(in the rows, 128 means zero)
Facts:
Q_106 (Φ 454) (τ Q_89)
Q_110 (Φ 454) (τ Q_676)
Q_111 (Φ 151) (τ Q_372)
Q_121 (Φ 593) (τ Q_462)
Q_125 (Φ 467) (τ Q_390)
Q_127 (Φ 151) (τ Q_924)
Q_131 (Φ 454) (τ Q_548)
Q_132 (Φ 479) (τ Q_315)
Q_142 (Φ 593) (τ Q_463)
Q_148 (Φ 467) (τ Q_812)
Q_150 (Φ 151) (τ Q_840)
Q_160 (Φ 354) (τ Q_505)
Q_163 (Φ 454) (τ Q_927)
Q_175 (Φ 479)
Q_177 (Φ 151)
Q_18 (Φ 454)
Q_180 (Φ 151) (τ Q_613)
Q_190 (Φ 151) (τ Q_816)
Q_202 (Φ 593)
Q_224 (Φ 151) (τ Q_829)
Q_23 (Φ 593) (τ Q_836)
Q_230 (Φ 467) (τ Q_236)
Q_231 (Φ 467) (τ Q_990)
Q_232 (Φ 454) (τ Q_392)
Q_236 (Φ 593) (τ Q_612)
Q_239 (Φ 454) (τ Q_670)
Q_240 (Φ 467) (τ Q_231)
Q_253 (Φ 151) (τ Q_512)
Q_256 (Φ 467) (τ Q_106)
Q_26 (Φ 354) (τ Q_142)
Q_260 (Φ 593)
Q_264 (Φ 479)
Q_284 (Φ 467)
Q_287 (Φ 593)
Q_289 (Φ 593) (τ Q_932)
Q_300 (Φ 467) (τ Q_127)
Q_314 (Φ 354) (τ Q_674)
Q_315 (Φ 479) (τ Q_641)
Q_319 (Φ 593) (τ Q_287)
Q_320 (Φ 467) (τ Q_399)
Q_334 (Φ 151) (τ Q_669)
Q_344 (Φ 354) (τ Q_864)
Q_345 (Φ 354) (τ Q_562)
Q_357 (Φ 454) (τ Q_973)
Q_360 (Φ 354) (τ Q_361)
Q_361 (Φ 151) (τ Q_163)
Q_367 (Φ 454)
Q_368 (Φ 593) (τ Q_707)
Q_372 (Φ 593) (τ Q_23)
Q_378 (Φ 354) (τ Q_450)
Q_379 (Φ 467) (τ Q_368)
Q_38 (Φ 467) (τ Q_891)
Q_390 (Φ 454) (τ Q_256)
Q_392 (Φ 479) (τ Q_776)
Q_399 (Φ 354)
Q_401 (Φ 354) (τ Q_935)
Q_405 (Φ 593) (τ Q_794)
Q_419 (Φ 354) (τ Q_616)
Q_424 (Φ 479)
Q_428 (Φ 454) (τ Q_232)
Q_436 (Φ 354) (τ Q_148)
Q_443 (Φ 354) (τ Q_597)
Q_445 (Φ 151)
Q_450 (Φ 454) (τ Q_909)
Q_460 (Φ 593) (τ Q_790)
Q_462 (Φ 354)
Q_463 (Φ 593) (τ Q_653)
Q_470 (Φ 454) (τ Q_981)
Q_471 (Φ 467) (τ Q_357)
Q_474 (Φ 467) (τ Q_320)
Q_476 (Φ 593)
Q_479 (Φ 467) (τ Q_445)
Q_487 (Φ 479) (τ Q_314)
Q_494 (Φ 454) (τ Q_884)
Q_496 (Φ 467) (τ Q_652)
Q_499 (Φ 151) (τ Q_110)
Q_50 (Φ 151)
Q_504 (Φ 354)
Q_505 (Φ 354) (τ Q_50)
Q_511 (Φ 354) (τ Q_746)
Q_512 (Φ 151) (τ Q_857)
Q_523 (Φ 593) (τ Q_560)
Q_525 (Φ 593) (τ Q_785)
Q_542 (Φ 454) (τ Q_752)
Q_548 (Φ 479) (τ Q_180)
Q_550 (Φ 479) (τ Q_734)
Q_552 (Φ 479) (τ Q_319)
Q_553 (Φ 593) (τ Q_639)
Q_554 (Φ 454) (τ Q_896)
Q_560 (Φ 467)
Q_562 (Φ 354)
Q_563 (Φ 467) (τ Q_599)
Q_575 (Φ 479) (τ Q_499)
Q_597 (Φ 593) (τ Q_471)
Q_599 (Φ 454)
Q_605 (Φ 151) (τ Q_744)
Q_608 (Φ 467) (τ Q_289)
Q_612 (Φ 467) (τ Q_460)
Q_613 (Φ 454)
Q_616 (Φ 593) (τ Q_160)
Q_626 (Φ 467) (τ Q_436)
Q_63 (Φ 467) (τ Q_66)
Q_639 (Φ 479) (τ Q_38)
Q_64 (Φ 354) (τ Q_724)
Q_641 (Φ 593) (τ Q_494)
Q_650 (Φ 467) (τ Q_496)
Q_652 (Φ 454)
Q_653 (Φ 454) (τ Q_344)
Q_66 (Φ 354)
Q_662 (Φ 467)
Q_669 (Φ 454)
Q_67 (Φ 467) (τ Q_889)
Q_670 (Φ 151) (τ Q_552)
Q_674 (Φ 467)
Q_676 (Φ 454) (τ Q_859)
Q_680 (Φ 454) (τ Q_131)
Q_70 (Φ 467) (τ Q_63)
Q_707 (Φ 454)
Q_724 (Φ 354) (τ Q_726)
Q_726 (Φ 354) (τ Q_260)
Q_734 (Φ 151) (τ Q_626)
Q_736 (Φ 151) (τ Q_405)
Q_740 (Φ 454) (τ Q_175)
Q_744 (Φ 467) (τ Q_230)
Q_746 (Φ 593) (τ Q_542)
Q_752 (Φ 354) (τ Q_26)
Q_768 (Φ 151) (τ Q_367)
Q_774 (Φ 593) (τ Q_985)
Q_776 (Φ 151) (τ Q_963)
Q_785 (Φ 151) (τ Q_487)
Q_790 (Φ 479)
Q_794 (Φ 593)
Q_798 (Φ 354) (τ Q_774)
Q_812 (Φ 151)
Q_816 (Φ 454)
Q_829 (Φ 454) (τ Q_868)
Q_836 (Φ 151)
Q_840 (Φ 593)
Q_842 (Φ 454) (τ Q_224)
Q_857 (Φ 454) (τ Q_662)
Q_859 (Φ 454) (τ Q_740)
Q_864 (Φ 593)
Q_868 (Φ 354) (τ Q_125)
Q_875 (Φ 467) (τ Q_150)
Q_884 (Φ 593) (τ Q_378)
Q_889 (Φ 354)
Q_89 (Φ 354)
Q_891 (Φ 354) (τ Q_470)
Q_895 (Φ 593) (τ Q_264)
Q_896 (Φ 354) (τ Q_553)
Q_905 (Φ 151)
Q_909 (Φ 454) (τ Q_190)
Q_924 (Φ 593) (τ Q_253)
Q_927 (Φ 454) (τ Q_345)
Q_932 (Φ 593) (τ Q_650)
Q_935 (Φ 354) (τ Q_605)
Q_963 (Φ 593) (τ Q_64)
Q_973 (Φ 454) (τ Q_177)
Q_974 (Φ 593) (τ Q_842)
Q_977 (Φ 151)
Q_981 (Φ 454) (τ Q_680)
Q_985 (Φ 354) (τ Q_443)
Q_99 (Φ 479) (τ Q_476)
Q_990 (Φ 354) (τ Q_905)

Known rows:
[ 85 124 153 170 119  60 157 156 141 166 122 207 116 119 152  86 168 119
 128 126 134 111 120 102 132 171 121 154  88 125 170 178 157 210 159 117
 121 103]: Q_613
[ 95 110 150 156 108  69 158 164 152 148 127 207 121  95 161  97 163 121
 135 117 138  90 119 100 137 154 141 146  95 130 160 171 144 189 166 133
  99 110]: Q_163
[ 97 119 148 156 124  76 153 172 139 145 117 211 125  93 163  98 162 132
 139 127 131 107 123  81 133 142 122 155  94 121 161 168 142 197 167 136
 120 104]: Q_357
[109 121 192 168 119 108 164 169 113 152 125 162 122  74 165  80 179 175
 127 118 126 115  90 110 120 142 130 175  86 141 136 162 112 193 143 110
 110 129]: Q_963
[112 107 159 155 113  62 151 159 157 151 141 204 119 110 155  88 160 123
 135 119 145  77 119 110 135 153 142 137  94 136 147 164 151 190 172 128
 102 110]: Q_857
[ 53 176 185 166 106 107 182 152  89 140 108 211 113 104 143 103 167 141
 148 134 112 127 120  92 151 153 110 128 112 147 163 179 108 160 106 128
  84 121]: Q_812
[ 72 168 155 166 140  86 154 168 185 157 127 179 106  96 135 122 167 128
 132 131 126 119  94 140 122 140 121 169  85 159 160 158 133 168 130 129
  73 121]: Q_230
[118 160 173 151 128  96 134 159  84 142 128 169  92 102 114  86 186 134
 122 119 127 106 106  79 130 152 133 180  87 146 150 173  73 169 158 131
 118 111]: Q_724
[115 145 197 165 135  97 166 163 132 153 157 165 125  95 171  81 173 154
 123 133 148  97  96 136 127 149 118 134  84 130 112 158 127 170 157  92
 109 141]: Q_932
[100 162 159 167 128  98 141 154  89 147 135 162  86 106 120  91 178 123
 113 123 130 111 118  96 128 166 136 163  71 143 161 169  95 161 166 109
 121 112]: Q_891
[114 102 185 179 127 123 163 156 126 153 127 151 113  69 153  77 163 186
 130 123 130 120  96 113 109 123 132 161  62 139 151 152 125 183 161  95
 127 125]: Q_523
[108 137 200 175 115  99 169 160 133 158 126 166 117  80 162  73 175 173
 117 121 128 116  96 118 118 146 120 164  83 129 142 161 114 189 146 103
 118 127]: Q_372
[121 114 183 150 118 130 152 160  99 104 139 185 109  90 139 104 132 169
 173 129 121  80 125  99 145 103 150  98  99 183 122 128 124 140 146 131
  82 113]: Q_736
[113  92 160 155 105  68 151 157 152 156 124 204 117 102 146  85 166 135
 138 112 138  86 112  96 132 149 148 161  95 140 161 174 139 200 164 139
 101 107]: Q_859
[ 95 141 194 163 103 106 170 144 117 131 137 195 102 111 136  96 145 150
 150 129 124  85 124 120 147 138 140  96 101 170 139 150 125 143 132 118
  76 119]: Q_512
[105  96 171 171 117 125 165 167 120 140 142 149 121  62 172  91 162 165
 132 113 137  99  96 126 120 137 156 152  71 151 135 149 129 171 160  98
  93 137]: Q_974
[126 190 180 165  94  89 145 156 164 170  82 178 120 110 164 139 157 118
 117  77 133 107 121  98 131 138 132 141 116 143 138 140 118 152 151 121
  99 108]: Q_315
[ 46 183 141 164 142  99 161 178 164 151 106 186 117  77 145 135 177 125
 136 133 118 145  90 115 126 136 108 186  91 144 173 172 118 173 119 141
  75 123]: Q_148
[ 79 148 150 166 129  94 155 168 196 148 130 172 103  81 136 127 157 132
 134 124 130 108  96 143 121 128 139 163  79 164 162 151 131 156 141 132
  63 122]: Q_67
[ 96 111 177 183 113 120 173 159 134 151 132 153 113  63 169  88 162 167
 121 118 133 114 102 126 115 141 141 150  63 135 154 153 129 171 161  91
 110 132]: Q_525
[101 131 188 175 114  97 169 166 127 155 142 162 118  82 172  82 173 156
 118 118 135 102  98 134 124 161 137 154  83 139 131 159 126 182 149  96
 101 133]: Q_460

Rows:
No name comes twice in this set of rows, the named rows included.
[ 57 158 182 165 101 122 185 147 103 134 108 206 112  89 142 108 160 146
 152 131 115 122 119  90 149 133 120 117 103 145 170 175 103 140 116 132
  78 126]	Q_734
[102  84 141 159 113  94 154 160 147 142 115 198 120  80 152  98 156 142
 146 118 137 103 118  84 128 124 144 156  80 131 174 166 142 187 177 135
 111 109]	Q_239
[118 160 162 166 108 114 139 149 129 177  72 167 126 111 148 135 162 129
 136  79 133 137 104  80 126 126 130 169 106 154 149 153 119 170 143 121
 106 109]	Q_552
[109 141 170 150 133  50 153 156 156 164 147 216 126 135 152  79 171 114
 131 139 153  90 114 111 140 163 107 133 101 118 137 177 151 193 166 121
 118 115]	Q_652
[ 91 124 177 184 120 108 171 163 119 158 133 157 116  77 169  84 170 161
 119 119 130 117 101 128 118 157 134 156  70 137 148 157 132 186 150  88
 113 129]	Q_553
[ 85 179 156 154 128 102 147 166  77 140 122 175 100  91 132 103 191 115
 118 123 129 118 112  77 136 161 127 177  86 131 161 183  73 159 153 128
 110 119]	Q_436
[ 99 171 159 160  96 123 157 143 152 174  70 175 132  92 156 146 169 116
 135  78 146 137 101  76 132 113 128 159 109 134 163 171 100 136 143 132
  87 130]	Q_550
[ 88 146 150 162 139  98 149 171 193 142 137 171 106  82 137 128 154 135
 139 128 133 102  96 143 121 121 138 156  79 167 152 143 134 153 145 133
  66 122]	Q_300
[113 121 188 170 118  98 163 172 123 145 150 157 119  82 175  83 167 160
 124 116 135  91 100 136 124 157 145 148  83 148 118 147 131 183 155  96
  99 130]	Q_924
[115 155 149 182 115 128 138 155 134 164  66 158 114  92 159 146 139 138
 132  83 123 142 125  78 116 113 134 149  85 149 165 126 139 162 165 106
 127  96]	Q_99
[111 159 155 152 134 114 138 169  86 124 127 165  95  80 130 104 173 134
 126 123 129 107 120  76 129 135 137 160  77 138 154 159  81 150 174 126
 121 113]	Q_798
[111 138 209 181  97  76 166 173 131 159 123 168 106  84 170  73 175 169
 104 105 112  99 106 130 119 178 139 172  93 146 136 151 119 211 138 103
 112 112]	Q_840

The same elements again, as new rows of numbers:
Known rows:
[132 122 121 122 106 110 116 108 106 145 132 103  80 121 122 141 147 141
 140 149 156 139 137 133 158 122]: Q_405
[123 137 111  89 113 144 102 134 133 146 117 152 144 122 151 105 146 129
 139 110 108 131 127 133 127 148]: Q_512
[ 80 126  86 169  98 112  97 143 161 117 126 103 133 139 129 154 156 101
 105 143 107 118 149 131 127 153]: Q_550
[123 138 114  91 114 147 104 135 134 148 116 154 149 121 150 106 145 132
 138 113 113 126 124 131 129 153]: Q_736
[132 141 206 124 109 108 146  53 128  84 133 156 155 141 115  94 167 144
 136 121 127 126 165 171 161 124]: Q_752
[123 139 116  90 116 150 106 137 134 151 116 158 150 122 149 108 147 129
 136 116 116 124 121 127 130 155]: Q_334
[127 150 141  96 125 172 113 151 135 162 118 183 167 123 141 130 153 120
 133 139 129  99 104  93 134 170]: Q_50
[140 154 174 145 162 145 143 117 141 113 136 148 164 134 113 127 151 150
 134 148 147 109 143  71 148 135]: Q_399
[130 150 137 100 124 174 114 155 139 157 121 181 162 122 135 133 156 122
 132 145 108  98  99  88 140 170]: Q_177
[134 141 160 135 143 117 136  91 137  95 133 126 147 134 122 101 148 158
 138 122 130 136 163 121 145 117]: Q_511
[131 113 172 129  99 127 158 112  87 114 136 144 162 153 121 106 118 104
 140 128 104 127  89 201 122 124]: Q_653
[133 123 122 122 106 111 116 108 106 145 133 105  81 121 122 143 147 141
 140 150 157 138 135 132 159 123]: Q_523
[132 120 123 116 140 113 138 127 155 119 117 145  96 110 129 144  88 108
  96  92 126 126 143 139 104 115]: Q_479
[108 164 167 108 145  93 108  97 122 111 143 109 168 117  99 106 165 128
 153 115 161 170 182  93 113  46]: Q_724
[143 114 104 130 138 115 134 143 174  81 131 136  63 102 105 149  98 125
  89 126   3 135 123 123 129 114]: Q_471
[ 80 127  92 170 100 118  99 146 161 119 125 106 138 139 128 158 157  99
 104 146 111 113 145 126 126 155]: Q_99
[135 140 147 139 150 119 134  99 139  97 135 118 143 133 124 101 142 162
 139 121 130 139 164 113 140 114]: Q_160
[134 142 180 131 132 116 141  79 135  94 133 140 152 138 118 102 157 151
 137 125 130 127 160 136 153 122]: Q_344
[136 132 142 128 115 132 124 122 109 157 134 127  97 123 113 163 154 131
 138 170 169 116 120 100 163 137]: Q_202
[137 126 153 148 142 162 158 166  98 140 139 143 170 146 118 139 107 106
 137 155 124 109  67 115 110 133]: Q_707
[139 142 139 141 154 118 135 101 139 101 138 116 144 133 125 102 150 163
 142 116 130 140 166 114 127 123]: Q_401

Rows:
No name comes twice in this set of rows, the named rows included.
[126 119 131 134 130 130 142 149  93 128 139 112 157 142 123 113 105 111
 145 128 114 145  92 150  97  97]	Q_428
[130 122 176 105  66  96 127  59  95 130 131 137  88 129 115 132 170 123
 138 145 148 131 141 196 179 129]	Q_463
[118 157 164 120 149 107 118 100 129 108 139 117 161 123 105 108 158 139
 147 122 154 155 173  94 121  74]	Q_726
[147 128  62 139 122  95 120 115  99 158 156  84  70 125 136 143 172 144
 159 114 150 159 157 150  91 157]	Q_236
[ 87 140 103 179 111 137 108 161 162 134 131 129 153 141 120 181 169  89
 103 163 124  91 130  94 120 179]	Q_790
[138 145 172 143 168 151 145 114 137 118 134 150 164 134 114 123 147 151
 136 149 149 105 144  68 156 139]	Q_89
[136 143  67 104 127 136 107 142 127 161 137 140 141 125 161 109 166 133
 153  87 110 142 140 142  75 179]	Q_605
[ 81 125  94 176  94 109  95 145 163 111 124 105 129 145 140 155 143 103
 102 138 114 118 148 131 129 150]	Q_132
[140 147 112 123 156 143 156 122 167 117 108  80 158 114 110 106 155 200
 113 134 166 128 149 130 128 123]	Q_891
[130 139 149 121 116 127 118 122 105 162 136 126 102 119 108 166 158 124
 140 171 176 120 122  93 158 126]	Q_260
[136 119  99 128 136 154 164 165 117 139 118  84 162 130 118 115 109 148
 122 138 134 131  78 170  96 119]	Q_131

